Below are the code and all the weights of a small trained network. Each question names an input and a target symbol and asks about switching units off, where a switched-off unit gives its printed mean instead of its output.

import numpy as np


def w(rows, s, z=0):
    codes = np.array(rows[::2]) - 128.0
    scale = np.full(codes.shape[1], s)
    scale[-1] = z or s
    return codes * scale


def norm(h):
    return h / np.sqrt((h * h).mean(-1, keepdims=True) + 1e-5)


def f(y):
    return np.maximum(y, 0)


def softmax(a):
    e = np.exp(a - a.max(-1, keepdims=True))
    return e / e.sum(-1, keepdims=True)


def log_softmax(a):
    a = a - a.max(-1, keepdims=True)
    return a - np.log(np.exp(a).sum(-1, keepdims=True))


def net(x, mask):
    ids = ['ΣΨαζηθφω'.index(c) for c in x.split()]
    T = len(ids)
    res = E[ids] + P[:T]
    u = 0
    for l in range(2):
        r = norm(res)
        for j in range(2):
            rows = slice(4 * j, 4 * j + 4)
            q, k, v = (r @ M[l][rows].T for M in (Q, K, V))
            z = softmax(np.where(np.tri(T) > 0, q @ k.T / 4**0.5, -1e9)) @ v
            o = O[l][rows]
            res = res + np.where(mask[u + j], z, o[:, -1]) @ o[:, :-1]
        u += 2
        y = f(norm(res) @ A[l][:, :-1].T + A[l][:, -1])
        res = res + np.where(mask[u : u + 12], y, B[l][:, -1]) @ B[l][:, :-1]
        u += 12
    return log_softmax(norm(res)[-1] @ U[:, :-1].T + U[:, -1])


Q, K, V, O, A, B = {}, {}, {}, {}, {}, {}
E = w([
[146,151,63,147,138,100,47,129,247],'Σ',
[160,100,215,169,170,197,58,110,90],'Ψ',
[141,91,96,133,209,173,227,86,236],'α',
[170,206,65,142,148,191,176,164,149],'ζ',
[134,83,72,185,195,106,189,105,70],'η',
[109,112,132,126,58,100,190,237,136],'θ',
[169,193,102,45,160,122,198,31,126],'φ',
[49,193,140,100,142,111,124,102,147],'ω',
],0.0014)
P = w([
[89,106,84,25,187,154,25,154,47],'0',
[69,115,92,119,154,146,67,113,99],'1',
[87,128,114,124,137,139,80,78,120],'2',
[103,127,123,142,123,126,92,59,126],'3',
[129,147,131,182,107,109,119,51,142],'4',
[145,154,140,210,100,103,117,40,161],'5',
[151,154,149,230,101,87,134,31,176],'6',
[163,163,160,245,104,83,125,31,179],'7',
],0.0011)
Q[0] = w([
[168,150,158,132,110,119,113,174,164],'L0H0',
[111,92,64,107,149,122,126,145,83],'L0H0',
[211,130,172,107,210,91,87,60,116],'L0H0',
[163,161,133,178,134,81,171,116,218],'L0H0',
[101,81,200,198,148,153,65,62,25],'L0H1',
[110,149,58,14,147,93,179,192,112],'L0H1',
[112,232,43,131,171,173,135,86,145],'L0H1',
[145,218,178,254,112,191,79,41,208],'L0H1',
],0.003)
K[0] = w([
[71,173,100,115,102,62,169,160,160],'L0H0',
[97,144,133,89,191,164,72,145,120],'L0H0',
[166,117,100,193,155,125,143,78,159],'L0H0',
[64,94,174,211,80,132,140,139,181],'L0H0',
[156,143,107,195,39,127,222,214,140],'L0H1',
[72,117,138,41,198,150,58,128,85],'L0H1',
[133,10,251,206,108,138,28,131,67],'L0H1',
[198,137,156,252,56,100,157,110,168],'L0H1',
],0.0029)
V[0] = w([
[125,189,142,153,143,219,69,83,72],'L0H0',
[155,84,103,141,28,45,171,163,142],'L0H0',
[95,159,7,190,90,120,119,149,132],'L0H0',
[156,74,100,120,76,126,167,179,68],'L0H0',
[198,227,4,111,185,149,158,128,160],'L0H1',
[93,218,103,44,74,118,127,180,136],'L0H1',
[124,92,124,194,174,137,123,162,117],'L0H1',
[31,84,146,28,163,75,168,150,89],'L0H1',
],0.0015)
O[0] = w([
[88,186,110,70,200,61,152,222,135,241],'L0H0',
[131,78,166,196,82,151,118,46,107,7],'L0H0',
[127,53,121,115,202,147,163,78,106,124],'L0H0',
[157,131,193,135,113,91,126,8,85,88],'L0H0',
[83,193,92,99,88,223,136,123,78,104],'L0H1',
[200,202,121,124,62,182,123,124,186,90],'L0H1',
[137,101,131,73,149,101,188,143,103,162],'L0H1',
[199,132,185,97,185,148,146,58,176,110],'L0H1',
],0.0015)
A[0] = w([
[218,166,148,33,82,77,162,43,70,75],'L0N0',
[106,98,199,140,54,100,175,29,146,88],'L0N1',
[230,59,78,194,192,118,190,78,122,135],'L0N2',
[218,95,85,231,132,182,191,61,46,175],'L0N3',
[126,146,99,110,162,216,228,49,245,57],'L0N4',
[39,72,70,145,144,161,112,164,122,139],'L0N5',
[146,146,62,130,49,109,150,153,205,186],'L0N6',
[200,110,253,114,168,136,152,115,105,92],'L0N7',
[190,201,196,97,164,174,157,25,159,101],'L0N8',
[142,156,24,55,137,210,123,48,109,2],'L0N9',
[16,133,125,159,148,117,140,22,161,154],'L0N10',
[133,195,99,48,136,146,128,152,169,117],'L0N11',
],0.0014,0.00057)
B[0] = w([
[170,164,147,176,108,109,169,179,185,165],'L0N0',
[103,70,173,252,52,84,105,156,98,200],'L0N1',
[86,176,190,84,95,115,62,133,141,237],'L0N2',
[70,224,169,110,101,116,107,88,95,254],'L0N3',
[91,106,243,142,135,123,96,172,48,226],'L0N4',
[169,185,137,75,141,112,114,139,89,217],'L0N5',
[83,104,143,160,224,164,125,83,116,248],'L0N6',
[113,160,44,162,156,96,143,101,96,252],'L0N7',
[143,159,47,196,151,139,99,147,101,239],'L0N8',
[89,116,207,135,162,102,77,53,160,196],'L0N9',
[196,189,164,124,130,100,171,144,125,254],'L0N10',
[161,70,161,166,133,142,164,80,134,224],'L0N11',
],0.0016,0.00077)
Q[1] = w([
[120,106,105,3,152,169,139,104,151],'L1H0',
[132,120,116,26,189,139,105,61,137],'L1H0',
[118,169,209,195,167,85,55,71,102],'L1H0',
[107,161,179,118,204,102,55,69,145],'L1H0',
[177,57,97,84,46,143,168,117,129],'L1H1',
[90,219,149,185,190,72,139,104,176],'L1H1',
[155,75,50,91,39,143,200,126,196],'L1H1',
[86,184,185,181,219,107,55,139,101],'L1H1',
],0.0044)
K[1] = w([
[156,118,139,11,82,174,172,206,64],'L1H0',
[118,96,162,65,51,146,169,249,91],'L1H0',
[106,107,108,205,94,68,130,142,190],'L1H0',
[108,81,129,179,52,62,162,196,153],'L1H0',
[136,165,103,94,254,174,57,87,115],'L1H1',
[144,37,184,161,5,122,162,192,122],'L1H1',
[164,151,111,80,204,192,79,121,84],'L1H1',
[118,118,153,179,25,63,195,155,150],'L1H1',
],0.0043)
V[1] = w([
[81,121,98,186,151,54,120,106,166],'L1H0',
[79,65,143,88,139,71,181,167,84],'L1H0',
[71,180,190,156,128,164,186,112,104],'L1H0',
[2,132,53,153,124,144,162,144,140],'L1H0',
[114,128,96,152,115,122,109,150,44],'L1H1',
[133,169,74,61,124,83,199,166,129],'L1H1',
[108,147,76,96,88,129,82,92,77],'L1H1',
[151,93,124,57,70,114,143,144,135],'L1H1',
],0.0023)
O[1] = w([
[54,184,152,77,134,152,96,141,161,196],'L1H0',
[123,80,142,120,23,151,123,149,107,98],'L1H0',
[110,129,174,115,158,113,195,202,62,201],'L1H0',
[2,62,141,125,139,120,93,171,112,72],'L1H0',
[98,165,63,150,122,115,120,113,90,254],'L1H1',
[114,189,162,73,101,59,186,60,154,225],'L1H1',
[119,134,86,203,93,54,114,136,160,62],'L1H1',
[59,176,183,142,151,103,110,149,136,57],'L1H1',
],0.0025,0.00053)
A[1] = w([
[204,180,87,91,130,152,91,98,213,129],'L1N0',
[132,134,82,155,79,88,173,147,205,174],'L1N1',
[127,54,115,93,165,127,149,144,201,2],'L1N2',
[76,167,173,15,63,95,92,153,163,50],'L1N3',
[152,199,43,67,177,165,162,135,152,109],'L1N4',
[125,191,120,100,128,153,97,66,110,167],'L1N5',
[124,97,101,209,140,135,133,147,139,139],'L1N6',
[162,108,105,122,189,177,97,214,91,62],'L1N7',
[124,117,72,105,91,122,130,195,170,60],'L1N8',
[131,158,115,101,118,252,140,154,147,107],'L1N9',
[99,170,148,107,108,120,202,76,124,133],'L1N10',
[123,161,195,173,141,149,92,68,111,163],'L1N11',
],0.0022,0.00094)
B[1] = w([
[80,127,135,129,68,154,190,56,89,175],'L1N0',
[128,123,156,115,193,141,74,130,117,170],'L1N1',
[116,64,180,95,157,211,150,94,94,134],'L1N2',
[188,199,156,146,190,64,143,251,190,159],'L1N3',
[143,102,152,170,70,147,98,182,119,188],'L1N4',
[124,97,123,130,81,117,200,163,164,216],'L1N5',
[140,172,117,87,137,144,96,117,136,167],'L1N6',
[170,145,125,186,133,129,138,116,167,196],'L1N7',
[87,164,166,53,82,119,137,92,158,140],'L1N8',
[65,131,118,59,83,132,167,135,112,144],'L1N9',
[175,113,113,166,164,143,60,71,130,187],'L1N10',
[130,111,91,88,95,94,160,131,142,252],'L1N11',
],0.0026,0.0021)
U = w([
[38,124,49,99,114,184,52,69,213,66],'Σ',
[240,126,77,202,241,160,38,160,113,227],'Ψ',
[115,48,220,57,218,225,193,118,141,89],'α',
[93,166,57,134,49,236,221,232,85,137],'ζ',
[59,96,58,93,178,34,153,103,7,87],'η',
[87,86,198,169,31,120,87,126,100,6],'θ',
[230,174,131,150,59,119,228,2,161,209],'φ',
[127,184,174,62,147,33,143,234,219,134],'ω',
],0.0038,0.0011)

Each question gives the input, a string of symbols that net reads in full, and the target symbol t.
The units are the heads (4 rows each of Q, K, V and O) and the neurons (one row each of A and B). Each row of codes is followed by its name. A weight is (code - 128) times the scale printed after its matrix; where a second scale follows, it is the last column's (O, A, B and U).
mask holds one flag per unit, layer by layer, with each layer's heads first. A switched-off unit (its flag False) gives its mean, the last column of its rows in O or B, instead of its output. The means were averaged over made-up inputs and are rounded, as every weight is.
A unit's drop is (log p(t) with every unit on - log p(t) with that unit switched off) / (log p(t) with every unit on - log p(t) with every unit switched off).
The circuit of an input: a set's keep is (log p(t) with only the set's units on - log p(t) with every unit switched off) / (log p(t) with every unit on - log p(t) with every unit switched off). Starting from the 12 units with the biggest drops (on a tie, the unit counted first), units are removed one at a time, each time the one whose removal leaves the highest keep (on an exact tie, the one counted first), for as long as the keep stays at least 0.8.
units of the circuit, in order: the units of the circuit, biggest drop first
k most important neurons: the k neurons with the biggest drops, biggest first
top k neurons in layer l: the k neurons of layer l with the biggest drops, biggest first
heads that matter: for each layer, one digit per head in row order, 1 if its drop is at least 0.15 and else 0, layers parted by /
drop of u: that unit's drop, to one decimal
input η Ψ ω Ψ Ψ α η Σ, target Σ: 3 most important neurons -> [L1N0; L0N3; L0N6]
input Ψ θ θ Ψ θ, target φ: units of the circuit, in order -> [L0H0]
input φ Ψ Ψ θ, target Ψ: 2 most important neurons -> [L1N1; L0N6]
input ζ Ψ θ θ, target θ: units of the circuit, in order -> [L0H0; L0N1]
input θ θ θ ω, target φ: units of the circuit, in order -> [L0H1; L0H0]
input ζ Ψ θ, target η: heads that matter -> 11 / 11
input ζ Ψ η ζ, target Ψ: heads that matter -> 01 / 11
input ω ω Ψ θ Ψ Ψ, target α: heads that matter -> 11 / 01
input ω Ψ θ ζ, target α: heads that matter -> 01 / 01
input θ Ψ Ψ, target φ: heads that matter -> 01 / 10
input ζ θ Ψ Ψ, target η: heads that matter -> 01 / 11
input η ζ ω Ψ Σ ω Ψ, target Σ: top 2 neurons in layer 1 -> [L1N3; L1N11]
input θ Ψ ζ ζ, target φ: 2 most important neurons -> [L0N0; L0N9]
input θ ζ Ψ ω, target φ: heads that matter -> 11 / 10
input ω θ ζ Ψ, target α: heads that matter -> 11 / 11
input Ψ ω Ψ Ψ φ Ψ ζ, target ζ: 2 most important neurons -> [L1N4; L1N9]
input η Ψ ω Ψ Ψ α, target α: heads that matter -> 00 / 01
input ω Ψ θ, target α: heads that matter -> 01 / 00
input θ Σ Ψ Ψ, target φ: most important neuron -> [L0N0]
input Ψ Σ θ α, target ω: top 2 neurons in layer 1 -> [L1N3; L1N0]
input θ Ψ η Ψ ω θ ζ ζ, target ζ: heads that matter -> 10 / 01
input θ η Ψ η, target φ: heads that matter -> 11 / 10
input θ Ψ φ Σ, target φ: 2 most important neurons -> [L1N0; L0N0]
input Ψ Ψ Ψ ζ θ ζ, target ω: 2 most important neurons -> [L1N3; L0N2]
input Ψ θ ζ, target ω: heads that matter -> 01 / 11
input ζ η Ψ ω Ψ Ψ θ Ψ, target ω: most important neuron -> [L1N11]
input ω Ψ α, target α: heads that matter -> 00 / 00
input ω ζ θ, target α: most important neuron -> [L0N11]
input ω Ψ Ψ Ψ Ψ θ η, target ω: drop of L1H0 -> 0.7
